Below are the code and all the weights of a small trained network. Each question names an input and a class and asks about switching units off, where a switched-off unit gives its printed mean instead of its output.

import numpy as np


def w(rows, s, z=0):
    codes = np.array(rows[::2]) - 128.0
    scale = np.full(codes.shape[1], s)
    scale[-1] = z or s
    return codes * scale


def f(y):
    return y / 2 * (1 + np.tanh(0.7978845608 * (y + 0.044715 * y**3)))


def log_softmax(a):
    a = a - a.max(-1, keepdims=True)
    return a - np.log(np.exp(a).sum(-1, keepdims=True))


def net(x, mask):
    res = np.array(x, float).reshape(1, 6) / 4 @ E
    y = f(res @ A[0][:, :-1].T + A[0][:, -1])
    res = res + np.where(mask, y, B[0][:, -1]) @ B[0][:, :-1]
    return log_softmax(res[-1] @ U[:, :-1].T + U[:, -1])


A, B = {}, {}
E = w([
[50,196,92,20,163],'x0',
[130,122,124,125,127],'x1',
[212,168,204,29,38],'x2',
[129,141,132,134,125],'x3',
[127,113,123,120,131],'x4',
[68,147,98,159,7],'x5',
],0.011)
A[0] = w([
[105,160,107,150,183,143],'N1',
[39,139,105,135,73,192],'N2',
[169,102,149,181,149,188],'N3',
[99,105,89,197,129,2],'N4',
[177,115,160,208,145,174],'N5',
[134,128,165,146,111,134],'N6',
[80,168,84,143,85,169],'N7',
[100,154,78,57,97,217],'N8',
[204,92,90,146,43,123],'N9',
[140,141,148,180,85,125],'N10',
[87,102,112,186,138,37],'N11',
[58,115,129,218,158,132],'N12',
[96,144,102,151,105,106],'N13',
[106,114,126,140,193,129],'N14',
[117,156,108,143,247,153],'N15',
[50,138,65,142,49,34],'N16',
[150,159,97,140,159,124],'N17',
[104,161,127,135,204,139],'N18',
[126,140,102,135,176,128],'N19',
[148,152,150,98,138,66],'N20',
[174,129,176,128,182,104],'N21',
[72,165,146,82,103,195],'N22',
[116,140,140,105,52,102],'N23',
[225,94,122,240,151,94],'N24',
[133,129,89,110,178,124],'N25',
[142,187,196,107,130,121],'N26',
[183,160,179,51,117,44],'N27',
[104,75,140,185,145,129],'N28',
[164,102,168,159,66,120],'N29',
],0.011,0.0091)
B[0] = w([
[67,148,103,183,134,187],'N1',
[198,95,165,72,112,232],'N2',
[201,103,99,59,84,198],'N3',
[226,25,207,37,38,161],'N4',
[208,72,103,84,130,208],'N5',
[67,166,167,137,88,146],'N6',
[208,80,89,57,88,205],'N7',
[115,197,81,158,148,248],'N8',
[83,190,210,179,113,198],'N9',
[104,141,182,189,117,167],'N10',
[235,76,132,88,69,162],'N11',
[195,124,90,105,157,226],'N12',
[156,155,82,92,168,152],'N13',
[97,165,140,154,112,182],'N14',
[52,140,179,191,131,231],'N15',
[192,183,1,139,188,186],'N16',
[102,98,111,130,111,141],'N17',
[90,174,204,192,94,191],'N18',
[99,159,175,168,108,165],'N19',
[128,192,110,115,178,140],'N20',
[246,72,85,60,137,161],'N21',
[156,121,93,158,166,225],'N22',
[94,140,217,118,38,183],'N23',
[236,129,61,146,186,219],'N24',
[78,172,142,156,117,167],'N25',
[158,126,106,92,136,179],'N26',
[236,177,3,129,168,199],'N27',
[159,98,91,111,184,186],'N28',
[48,159,196,162,72,190],'N29',
],0.0069,0.012)
U = w([
[144,186,87,181,227,188],'0',
[164,147,162,71,90,83],'1',
[2,188,249,228,85,254],'2',
],0.0099,0.0005)

Each question gives the input, the list of numbers given to net, and the class t.
The units are the neurons (one row each of A and B). Each row of codes is followed by its name. A weight is (code - 128) times the scale printed after its matrix; where a second scale follows, it is the last column's (A, B and U).
mask holds one flag per neuron, in row order. A switched-off neuron (its flag False) gives its mean, the last column of its row in B, instead of its output. The means were averaged over made-up inputs and are rounded, as every weight is.
A unit's drop is (log p(t) with every unit on - log p(t) with that unit switched off) / (log p(t) with every unit on - log p(t) with every unit switched off).
The circuit of an input: a set's keep is (log p(t) with only the set's units on - log p(t) with every unit switched off) / (log p(t) with every unit on - log p(t) with every unit switched off). Starting from the 12 units with the biggest drops (on a tie, the unit counted first), units are removed one at a time, each time the one whose removal leaves the highest keep (on an exact tie, the one counted first), for as long as the keep stays at least 0.8.
circuit, biggest first: the units of the circuit, biggest drop first
top k neurons: the k neurons with the biggest drops, biggest first
drop of u: that unit's drop, to one decimal
input [2,7,5,-2,1,0], class 0: circuit, biggest first	(N27 N2)
input [3,2,8,-4,-6,-8], class 0: circuit, biggest first	(N27)
input [-3,-7,-5,6,-8,3], class 1: circuit, biggest first	(N4 N8)
input [-6,-6,1,0,2,-5], class 1: top 2 neurons	(N3 N8)
input [1,1,6,2,5,-6], class 0: top 2 neurons	(N27 N2)
input [-1,-1,-4,1,4,5], class 1: top 2 neurons	(N4 N2)
input [0,-8,-7,-4,-5,4], class 1: top 4 neurons	(N4 N11 N2 N7)
input [-6,2,1,8,7,5], class 2: top 3 neurons	(N9 N29 N10)
input [-3,8,1,5,-3,8], class 2: top 2 neurons	(N9 N29)
input [7,-5,0,5,7,-8], class 2: top 2 neurons	(N15 N18)
input [0,0,-5,2,-6,2], class 1: top 2 neurons	(N4 N8)
input [0,-2,-3,5,-8,2], class 1: drop of N24	0.5
input [-5,8,-7,5,8,6], class 1: drop of N4	0.4
input [-6,5,-6,4,5,4], class 1: circuit, biggest first	(N4)
input [-4,5,-7,0,4,6], class 1: drop of N4	0.4
input [-8,1,3,6,0,7], class 2: drop of N28	0.0
